[[122 137 141]
 [132 123 120]
 [114 148 158]
 [133 121 118]]
->
[122 123 158]

[[128 153]
 [129  99]]
->
[128  99]

[[151 134]
 [134 131]
 [110 125]
 [135 122]
 [123 132]]
->
[151 131]

[[113 124]
 [156 114]]
->
[113 114]

[[139 157 147 110 111]
 [152 105 125 116 113]]
->
[139 105]

[[149 115 113 119 125]
 [124 138 127 120 115]
 [130 125 135 137 125]
 [118 131 126 126 132]
 [127 128 125 127 126]]
->
[149 138 135 126 126]
---
[[124 139 128 122 134 106 126 103 145 137 136 122 133 136]
 [122 137 101 138 109 126 117 127 115 127 151 125 122 146]]
->
[[122 137 101 138 109 126 117 127 115 127 151 125 122 146]
 [124 139 128 122 134 106 126 103 145 137 136 122 133 136]]

[[125 115 113 132 128 134 127]
 [124 105 118 135 131 117 136]
 [121 115 121 133 135 135 125]
 [129 116 106 132 124 127 132]]
->
[[121 115 121 133 135 135 125]
 [124 105 118 135 131 117 136]
 [125 115 113 132 128 134 127]
 [129 116 106 132 124 127 132]]

[[123 132 112 142 146 133]
 [149 129 134 139 148 126]
 [124 120 121 144 112 112]
 [142 130 135 111 104 110]]
->
[[123 132 112 142 146 133]
 [124 120 121 144 112 112]
 [142 130 135 111 104 110]
 [149 129 134 139 148 126]]

[[110 126 138 143 138 123 142 127 124 130 125]
 [140 103 130 129 143 104 132 116 138 120 104]
 [131 130 138 126 126 132 119 136 128 123 123]]
->
[[110 126 138 143 138 123 142 127 124 130 125]
 [131 130 138 126 126 132 119 136 128 123 123]
 [140 103 130 129 143 104 132 116 138 120 104]]

[[138 126 148 111 152]
 [131 127 133 128 131]
 [133 134 133 134 140]
 [136 126 143 114 132]
 [154 134 125 144 117]
 [128 132 143 126 123]
 [124 129 124 137 122]]
->
[[124 129 124 137 122]
 [128 132 143 126 123]
 [131 127 133 128 131]
 [133 134 133 134 140]
 [136 126 143 114 132]
 [138 126 148 111 152]
 [154 134 125 144 117]]

[[148 124 106 146 106 131 113 126 152 140 147 106]
 [120 105 143 107 105 108 151 135 151 121 151 145]]
->
[[120 105 143 107 105 108 151 135 151 121 151 145]
 [148 124 106 146 106 131 113 126 152 140 147 106]]

[[105 133 149 140 131]
 [123 118 125 143 139]
 [129 140 131 128 125]
 [143 113 127 128 131]
 [126 144 112 129 118]
 [130 139 139 124 116]
 [119 133 142 104 133]
 [136 132 120 117 143]
 [133 123 129 134 116]
 [132 112 137 132 122]]
->
[[105 133 149 140 131]
 [119 133 142 104 133]
 [123 118 125 143 139]
 [126 144 112 129 118]
 [129 140 131 128 125]
 [130 139 139 124 116]
 [132 112 137 132 122]
 [133 123 129 134 116]
 [136 132 120 117 143]
 [143 113 127 128 131]]
---
[[132 137 152 115]
 [125 120 152 138]
 [140 119 152 123]]
->
[115 152 119]

[[125 128 114]
 [110 110 110]
 [142 131 112]
 [141 126 103]
 [125 111 129]]
->
[114 110 142]

[[129 125 109 129]
 [132 126 131  99]
 [132 131 128 131]]
->
[129 131 131]

[[131 145 143 145]
 [136 148 124 116]
 [123 130 108 149]
 [111 147 118 149]]
->
[145 124 130 111]

[[140 129 134 131 140]
 [126 133 152 125 135]]
->
[140 125]

[[131 145 150]
 [101 106 116]]
->
[150 106]
---
[[125 114 104 129 124 128 128 126 119 135]
 [124 137 132 117 126 119 129 130 128 122]
 [130 132 136 131 123 126 113 113 131 120]
 [138 116 112 124 112 116 133 112 112 119]
 [132 134 143 135 149 144 120 132 141 157]
 [136 148 128 136 124 128 135 123 146 113]
 [118 117 125 123 151 129 149 136 123 137]
 [134 127 101 138 104 137 136 143 127 128]]
->
[[135 125 114 104 129 124 128 128 126 119]
 [122 124 137 132 117 126 119 129 130 128]
 [120 130 132 136 131 123 126 113 113 131]
 [119 138 116 112 124 112 116 133 112 112]
 [157 132 134 143 135 149 144 120 132 141]
 [113 136 148 128 136 124 128 135 123 146]
 [137 118 117 125 123 151 129 149 136 123]
 [128 134 127 101 138 104 137 136 143 127]]

[[115 136]
 [110 122]
 [117 136]
 [122 133]
 [118 134]
 [ 99 122]
 [102 136]
 [125 132]
 [122 130]
 [117 135]
 [126 131]]
->
[[136 115]
 [122 110]
 [136 117]
 [133 122]
 [134 118]
 [122  99]
 [136 102]
 [132 125]
 [130 122]
 [135 117]
 [131 126]]

[[120 152 142 117 145 120]
 [139 114 140 128 121 129]
 [121 142 153 115 131 152]
 [113 104 118 115 134 114]
 [113 135 154 105 149 126]
 [138 132 137 124 140 137]
 [106 122 130 139 147 136]
 [104 107 140 125 125 153]
 [143 148 125 143 118 137]
 [123 143 138 118 129 107]]
->
[[120 120 152 142 117 145]
 [129 139 114 140 128 121]
 [152 121 142 153 115 131]
 [114 113 104 118 115 134]
 [126 113 135 154 105 149]
 [137 138 132 137 124 140]
 [136 106 122 130 139 147]
 [153 104 107 140 125 125]
 [137 143 148 125 143 118]
 [107 123 143 138 118 129]]

[[126 103 127 135 133 130 139 152 127 118 126 117 133]
 [126 110 127 135 127 127 139 148 129 120 126 117 135]
 [126 110 127 135 133 129 139 150 127 120 124 117 132]
 [127 119 127 135 136 127 121 148 120 120 132 117 119]
 [127 110 127 135 127 127 146 148 127 132 126 117 133]]
->
[[133 126 103 127 135 133 130 139 152 127 118 126 117]
 [135 126 110 127 135 127 127 139 148 129 120 126 117]
 [132 126 110 127 135 133 129 139 150 127 120 124 117]
 [119 127 119 127 135 136 127 121 148 120 120 132 117]
 [133 127 110 127 135 127 127 146 148 127 132 126 117]]

[[110 121 131 127 125 123 131 138]
 [142 130 127 117 119 129 120 129]
 [127 138 152 134 143 132 131 130]
 [111 109 124 128 128 132 122 114]
 [108 145 126 127 142 105 145 124]
 [120 103 144 118 152 139 134 120]
 [117 136 119 118 130 128 131 135]
 [115 134 128 109 132 120 136 123]
 [146 130 131 137 113 157 141 114]
 [127 151 120 105 124 140 114 106]
 [146 106 127 141 112 141 132 127]]
->
[[138 110 121 131 127 125 123 131]
 [129 142 130 127 117 119 129 120]
 [130 127 138 152 134 143 132 131]
 [114 111 109 124 128 128 132 122]
 [124 108 145 126 127 142 105 145]
 [120 120 103 144 118 152 139 134]
 [135 117 136 119 118 130 128 131]
 [123 115 134 128 109 132 120 136]
 [114 146 130 131 137 113 157 141]
 [106 127 151 120 105 124 140 114]
 [127 146 106 127 141 112 141 132]]

[[128 131 130 124 124 109 120 120 127 132 133 138 130]
 [121 122 123 127 128 129 129 132 132 135 134 137 130]
 [140 146 155 139 130 129 129 133 135 141 138 140 128]
 [137 145 152 134 126 112 121 124 131 139 139 143 129]
 [126 120 117 124 128 133 130 127 124 117 117 109 122]
 [126 119 108 116 123 112 121 116 118 112 116 112 125]
 [126 124 125 132 133 152 138 141 134 131 127 123 126]]
->
[[130 128 131 130 124 124 109 120 120 127 132 133 138]
 [130 121 122 123 127 128 129 129 132 132 135 134 137]
 [128 140 146 155 139 130 129 129 133 135 141 138 140]
 [129 137 145 152 134 126 112 121 124 131 139 139 143]
 [122 126 120 117 124 128 133 130 127 124 117 117 109]
 [125 126 119 108 116 123 112 121 116 118 112 116 112]
 [126 126 124 125 132 133 152 138 141 134 131 127 123]]
---
[[127 126 125 124 136 130 128 126 128 131 125 127 130 133]
 [131 119 128 127 135 132 132 126 128 127 136 126 132 154]
 [126 133 128 128 127 139 125 126 131 118 121 121 120 140]]
->
[[133 127 126 125 124 136 130 128 126 128 131 125 127 130]
 [154 131 119 128 127 135 132 132 126 128 127 136 126 132]
 [140 126 133 128 128 127 139 125 126 131 118 121 121 120]]

[[131 105]
 [147 115]
 [116 131]
 [131 132]
 [130 133]
 [142 116]
 [117 130]
 [132 133]
 [129 134]
 [130 135]
 [131 122]]
->
[[105 131]
 [115 147]
 [131 116]
 [132 131]
 [133 130]
 [116 142]
 [130 117]
 [133 132]
 [134 129]
 [135 130]
 [122 131]]

[[126 122 130 138 134 137 133 114 130 129 123 141 113 130]
 [122 109 135 142 120 126 125 120 128 130 125 131 125 126]
 [128 123 114 125 125 138 130 118 132 130 133 142 120 131]
 [131 128 126 130 141 132 131 115 135 128 127 141 121 137]
 [129 112 125 130 116 124 121 117 132 132 131 137 131 132]
 [129 126 118 128 125 150 136 120 126 130 131 140 113 124]]
->
[[130 126 122 130 138 134 137 133 114 130 129 123 141 113]
 [126 122 109 135 142 120 126 125 120 128 130 125 131 125]
 [131 128 123 114 125 125 138 130 118 132 130 133 142 120]
 [137 131 128 126 130 141 132 131 115 135 128 127 141 121]
 [132 129 112 125 130 116 124 121 117 132 132 131 137 131]
 [124 129 126 118 128 125 150 136 120 126 130 131 140 113]]

[[124 133 136 130 120 134 110 133 133  99 149 119]
 [111 123 125 120 115 124 117 136 139 109 142 142]
 [125 132 130 130 128 130 118 135 141 132 151 134]]
->
[[119 124 133 136 130 120 134 110 133 133  99 149]
 [142 111 123 125 120 115 124 117 136 139 109 142]
 [134 125 132 130 130 128 130 118 135 141 132 151]]

[[135 124 125 121 141 121 115]
 [138 120 145 150 138 130 104]
 [137 133 129 142 122 132 123]
 [133 122 137 133 127 105 117]
 [132 119 124 113 157 139 122]
 [119 136 118 117 129 147 129]
 [135 125 114 111 135 129 133]]
->
[[115 135 124 125 121 141 121]
 [104 138 120 145 150 138 130]
 [123 137 133 129 142 122 132]
 [117 133 122 137 133 127 105]
 [122 132 119 124 113 157 139]
 [129 119 136 118 117 129 147]
 [133 135 125 114 111 135 129]]

[[111 132 126 114]
 [108 114 154 146]
 [132 125 124 112]
 [129 122 139 143]
 [132 113 129 135]]
->
[[114 111 132 126]
 [146 108 114 154]
 [112 132 125 124]
 [143 129 122 139]
 [135 132 113 129]]
